Below are the code and all the weights of a small trained network. Each question names an input and a target symbol and asks about switching units off, where a switched-off unit gives its printed mean instead of its output.

import numpy as np


def w(rows, s, z=0):
    codes = np.array(rows[::2]) - 128.0
    scale = np.full(codes.shape[1], s)
    scale[-1] = z or s
    return codes * scale


def f(y):
    return np.maximum(y, 0)


def softmax(a):
    e = np.exp(a - a.max(-1, keepdims=True))
    return e / e.sum(-1, keepdims=True)


def log_softmax(a):
    a = a - a.max(-1, keepdims=True)
    return a - np.log(np.exp(a).sum(-1, keepdims=True))


def net(x, mask):
    ids = ['αγζηθλσω'.index(c) for c in x.split()]
    T = len(ids)
    res = E[ids] + P[:T]
    u = 0
    for l in range(3):
        q, k, v = (res @ M[l].T for M in (Q, K, V))
        z = softmax(np.where(np.tri(T) > 0, q @ k.T / 2**0.5, -1e9)) @ v
        res = res + np.where(mask[u], z, O[l][:, -1]) @ O[l][:, :-1]
        u += 1
        y = f(res @ A[l][:, :-1].T + A[l][:, -1])
        res = res + np.where(mask[u : u + 8], y, B[l][:, -1]) @ B[l][:, :-1]
        u += 8
    return log_softmax(res[-1] @ U[:, :-1].T + U[:, -1])


Q, K, V, O, A, B = {}, {}, {}, {}, {}, {}
E = w([
[177,98,172],'α',
[191,94,180],'γ',
[162,95,140],'ζ',
[157,93,136],'η',
[159,50,168],'θ',
[10,86,36],'λ',
[71,28,103],'σ',
[106,223,218],'ω',
],0.011)
P = w([
[75,134,250],'0',
[254,123,122],'1',
[164,127,139],'2',
[98,103,161],'3',
[60,99,177],'4',
[53,104,192],'5',
[71,74,210],'6',
],0.0068)
Q[0] = w([
[148,75,177],'0.h1',
[253,166,102],'0.h1',
],0.012)
K[0] = w([
[57,231,222],'0.h1',
[88,1,142],'0.h1',
],0.01)
V[0] = w([
[70,254,156],'0.h1',
[234,171,175],'0.h1',
],0.0084)
O[0] = w([
[101,254,135,200],'0.h1',
[222,130,97,253],'0.h1',
],0.014,0.0031)
A[0] = w([
[11,53,98,16],'0.n1',
[77,84,125,116],'0.n2',
[83,111,172,161],'0.n3',
[200,173,123,126],'0.n4',
[171,177,69,126],'0.n5',
[214,121,153,94],'0.n6',
[95,66,147,255],'0.n7',
[154,97,12,156],'0.n8',
],0.012,0.008)
B[0] = w([
[145,147,141,163],'0.n1',
[88,140,94,155],'0.n2',
[246,127,79,179],'0.n3',
[76,146,118,208],'0.n4',
[150,82,99,164],'0.n5',
[125,127,183,212],'0.n6',
[171,134,92,255],'0.n7',
[74,142,85,171],'0.n8',
],0.013,0.0083)
Q[1] = w([
[204,171,91],'1.h1',
[10,227,147],'1.h1',
],0.011)
K[1] = w([
[255,191,43],'1.h1',
[101,215,156],'1.h1',
],0.0074)
V[1] = w([
[124,254,99],'1.h1',
[151,195,237],'1.h1',
],0.0077)
O[1] = w([
[150,230,11,253],'1.h1',
[153,254,248,169],'1.h1',
],0.0049,0.0043)
A[1] = w([
[3,194,180,130],'1.n1',
[197,192,174,126],'1.n2',
[221,28,125,198],'1.n3',
[179,48,128,1],'1.n4',
[185,245,165,109],'1.n5',
[25,194,65,167],'1.n6',
[111,205,2,25],'1.n7',
[54,72,175,141],'1.n8',
],0.0065,0.0058)
B[1] = w([
[236,68,122,169],'1.n1',
[100,253,129,219],'1.n2',
[165,205,146,254],'1.n3',
[199,24,168,158],'1.n4',
[135,37,82,250],'1.n5',
[156,232,157,203],'1.n6',
[179,36,210,214],'1.n7',
[106,142,133,132],'1.n8',
],0.0077,0.0096)
Q[2] = w([
[112,250,105],'2.h1',
[174,166,118],'2.h1',
],0.011)
K[2] = w([
[200,250,196],'2.h1',
[217,125,115],'2.h1',
],0.014)
V[2] = w([
[253,31,14],'2.h1',
[198,68,241],'2.h1',
],0.0078)
O[2] = w([
[21,155,112,250],'2.h1',
[122,9,138,209],'2.h1',
],0.014)
A[2] = w([
[94,254,86,3],'2.n1',
[151,239,197,59],'2.n2',
[20,236,156,186],'2.n3',
[56,126,148,97],'2.n4',
[69,154,134,138],'2.n5',
[94,73,116,141],'2.n6',
[129,65,150,70],'2.n7',
[77,117,116,217],'2.n8',
],0.0093,0.013)
B[2] = w([
[115,174,160,177],'2.n1',
[130,31,159,174],'2.n2',
[150,62,26,250],'2.n3',
[180,74,145,185],'2.n4',
[114,100,70,187],'2.n5',
[192,122,179,189],'2.n6',
[152,107,99,160],'2.n7',
[50,242,255,220],'2.n8',
],0.0097,0.018)
U = w([
[125,155,155,62],'α',
[156,64,111,75],'γ',
[90,211,207,180],'ζ',
[77,240,220,237],'η',
[81,142,215,2],'θ',
[135,209,84,187],'λ',
[95,104,126,31],'σ',
[187,255,124,246],'ω',
],0.0093,0.0051)

Each question gives the input, a string of symbols that net reads in full, and the target symbol t.
The units are the heads (2 rows each of Q, K, V and O) and the neurons (one row each of A and B). Each row of codes is followed by its name. A weight is (code - 128) times the scale printed after its matrix; where a second scale follows, it is the last column's (O, A, B and U).
mask holds one flag per unit, layer by layer, with each layer's heads first. A switched-off unit (its flag False) gives its mean, the last column of its rows in O or B, instead of its output. The means were averaged over made-up inputs and are rounded, as every weight is.
A unit's drop is (log p(t) with every unit on - log p(t) with that unit switched off) / (log p(t) with every unit on - log p(t) with every unit switched off).
The circuit of an input: a set's keep is (log p(t) with only the set's units on - log p(t) with every unit switched off) / (log p(t) with every unit on - log p(t) with every unit switched off). Starting from the 12 units with the biggest drops (on a tie, the unit counted first), units are removed one at a time, each time the one whose removal leaves the highest keep (on an exact tie, the one counted first), for as long as the keep stays at least 0.8.
units of the circuit, in order: the units of the circuit, biggest drop first
k most important neurons: the k neurons with the biggest drops, biggest first
top k neurons in layer l: the k neurons of layer l with the biggest drops, biggest first
input γ ω γ γ θ α, target γ: units of the circuit, in order -> [1.h1, 2.h1, 2.n8]
input η ω θ, target η: units of the circuit, in order -> [2.n3]
input γ α ω θ α, target γ: units of the circuit, in order -> [1.h1, 2.h1, 0.n6]
input λ λ γ σ γ η, target σ: units of the circuit, in order -> [1.h1, 0.h1, 2.h1, 0.n7]
input ω η σ θ, target ω: units of the circuit, in order -> [0.h1, 2.h1]
input γ γ η λ λ, target λ: top 2 neurons in layer 1 -> [1.n7, 1.n6]
input η γ γ θ, target θ: units of the circuit, in order -> [0.h1, 1.h1, 2.h1, 2.n8]
input λ γ γ λ ω θ, target λ: 3 most important neurons -> [2.n3, 0.n3, 0.n7]
input η γ σ ω ζ, target η: 2 most important neurons -> [1.n5, 1.n7]
input γ γ σ σ γ α, target σ: top 2 neurons in layer 1 -> [1.n4, 1.n2]
input λ σ η γ ω σ, target λ: top 2 neurons in layer 1 -> [1.n6, 1.n1]
input ω γ η, target ω: units of the circuit, in order -> [2.h1, 0.h1]
input σ θ γ σ θ η, target σ: 3 most important neurons -> [2.n3, 2.n8, 1.n4]
input λ ω ζ, target λ: 3 most important neurons -> [2.n3, 0.n3, 0.n7]
input α σ θ, target σ: top 4 neurons in layer 0 -> [0.n8, 0.n7, 0.n4, 0.n6]
input γ σ γ γ, target σ: 4 most important neurons -> [2.n3, 0.n8, 0.n7, 2.n8]
input η σ γ σ ω λ, target η: top 3 neurons in layer 1 -> [1.n3, 1.n2, 1.n5]
input γ γ γ θ σ λ θ, target σ: top neuron in layer 0 -> [0.n7]
input γ γ γ η γ γ, target η: top 2 neurons in layer 1 -> [1.n6, 1.n2]
input ω ζ λ γ σ λ λ, target ω: most important neuron -> [1.n2]
input ω ω γ, target ω: top 3 neurons in layer 1 -> [1.n2, 1.n6, 1.n5]
input γ γ γ γ σ, target σ: top 3 neurons in layer 0 -> [0.n7, 0.n8, 0.n4]
input γ ζ θ, target θ: 4 most important neurons -> [2.n3, 0.n6, 1.n2, 1.n4]
input σ γ ω, target σ: 4 most important neurons -> [2.n3, 0.n3, 0.n7, 2.n8]
input γ γ γ σ γ, target σ: 2 most important neurons -> [2.n3, 0.n7]
input θ γ σ α ω ζ, target θ: 3 most important neurons -> [1.n5, 2.n8, 1.n7]
